Below is a small trained network, with its code and all its weights. Each question gives an input and a class and asks what happens when units are switched off, that is, made to give their printed mean instead of their output.

import numpy as np


def w(rows, s, z=0):
    codes = np.array(rows[::2]) - 128.0
    scale = np.full(codes.shape[1], s)
    scale[-1] = z or s
    return codes * scale


def f(y):
    return np.maximum(y, 0)


def log_softmax(a):
    a = a - a.max(-1, keepdims=True)
    return a - np.log(np.exp(a).sum(-1, keepdims=True))


def net(x, mask):
    res = np.array(x, float).reshape(1, 3) / 4 @ E
    y = f(res @ A[0][:, :-1].T + A[0][:, -1])
    res = res + np.where(mask, y, B[0][:, -1]) @ B[0][:, :-1]
    return log_softmax(res[-1] @ U[:, :-1].T + U[:, -1])


A, B = {}, {}
E = w([
[211,39,225,194,41,86],'x0',
[107,1,201,152,189,103],'x1',
[232,170,159,186,167,237],'x2',
],0.0091)
A[0] = w([
[219,117,145,130,109,113,163],'neuron 0',
[45,143,54,86,178,136,204],'neuron 1',
[49,31,161,200,181,127,223],'neuron 2',
[163,90,126,218,163,146,111],'neuron 3',
[85,140,70,43,80,121,116],'neuron 4',
[134,183,108,96,230,201,205],'neuron 5',
[65,121,139,67,89,52,252],'neuron 6',
[186,155,116,194,57,142,140],'neuron 7',
[246,115,161,150,41,130,185],'neuron 8',
[126,181,60,74,102,107,174],'neuron 9',
[193,39,156,164,130,139,255],'neuron 10',
[85,118,139,58,85,64,240],'neuron 11',
[106,32,106,115,110,102,150],'neuron 12',
],0.012,0.0051)
B[0] = w([
[165,173,234,210,138,131,196],'neuron 0',
[71,146,132,48,83,102,224],'neuron 1',
[191,47,105,69,128,31,245],'neuron 2',
[196,147,187,105,146,53,192],'neuron 3',
[13,176,115,145,126,85,188],'neuron 4',
[170,145,103,41,79,217,235],'neuron 5',
[71,77,113,179,73,99,221],'neuron 6',
[130,200,195,254,186,246,199],'neuron 7',
[169,128,194,209,128,142,246],'neuron 8',
[69,213,59,152,94,117,199],'neuron 9',
[191,113,165,156,177,56,252],'neuron 10',
[68,85,38,221,90,155,210],'neuron 11',
[119,82,97,170,52,37,193],'neuron 12',
],0.0085,0.014)
U = w([
[5,174,76,156,90,121,163],'0',
[137,175,188,232,119,182,5],'1',
[143,199,106,39,80,217,223],'2',
[102,5,111,158,87,78,227],'3',
[160,97,170,120,188,85,24],'4',
[186,176,76,163,134,244,143],'5',
[83,77,96,29,144,142,23],'6',
],0.011,0.0016)

Each question gives the input, the list of numbers given to net, and the class t.
The units are the neurons (one row each of A and B). Each row of codes is followed by its name. A weight is (code - 128) times the scale printed after its matrix; where a second scale follows, it is the last column's (A, B and U).
mask holds one flag per neuron, in row order. A switched-off neuron (its flag False) gives its mean, the last column of its row in B, instead of its output. The means were averaged over made-up inputs and are rounded, as every weight is.
A unit's drop is (log p(t) with every unit on - log p(t) with that unit switched off) / (log p(t) with every unit on - log p(t) with every unit switched off).
The circuit of an input: a set's keep is (log p(t) with only the set's units on - log p(t) with every unit switched off) / (log p(t) with every unit on - log p(t) with every unit switched off). Starting from the 12 units with the biggest drops (on a tie, the unit counted first), units are removed one at a time, each time the one whose removal leaves the highest keep (on an exact tie, the one counted first), for as long as the keep stays at least 0.8.
units of the circuit, in order: the units of the circuit, biggest drop first
most important unit: the unit with the biggest drop
k most important neurons: the k neurons with the biggest drops, biggest first
drop when u is switched off: that unit's drop, to one decimal
input [-1,2,4], class 5: units of the circuit, in order => neuron 5; neuron 6; neuron 8
input [6,6,4], class 4: most important unit => neuron 2
input [7,2,2], class 1: 3 most important neurons => neuron 8; neuron 7; neuron 0
input [3,-4,-3], class 0: units of the circuit, in order => neuron 10; neuron 2
input [3,3,4], class 4: units of the circuit, in order => neuron 10; neuron 11
input [0,-7,1], class 5: 4 most important neurons => neuron 7; neuron 6; neuron 12; neuron 1
input [-2,2,-8], class 0: 3 most important neurons => neuron 4; neuron 10; neuron 1
input [-1,1,-8], class 0: 2 most important neurons => neuron 4; neuron 10
input [-5,7,4], class 6: 2 most important neurons => neuron 5; neuron 8
input [7,1,-1], class 1: drop when neuron 0 is switched off => 0.3
input [-3,0,0], class 2: drop when neuron 5 is switched off => 0.2
input [5,0,1], class 1: drop when neuron 8 is switched off => 0.0
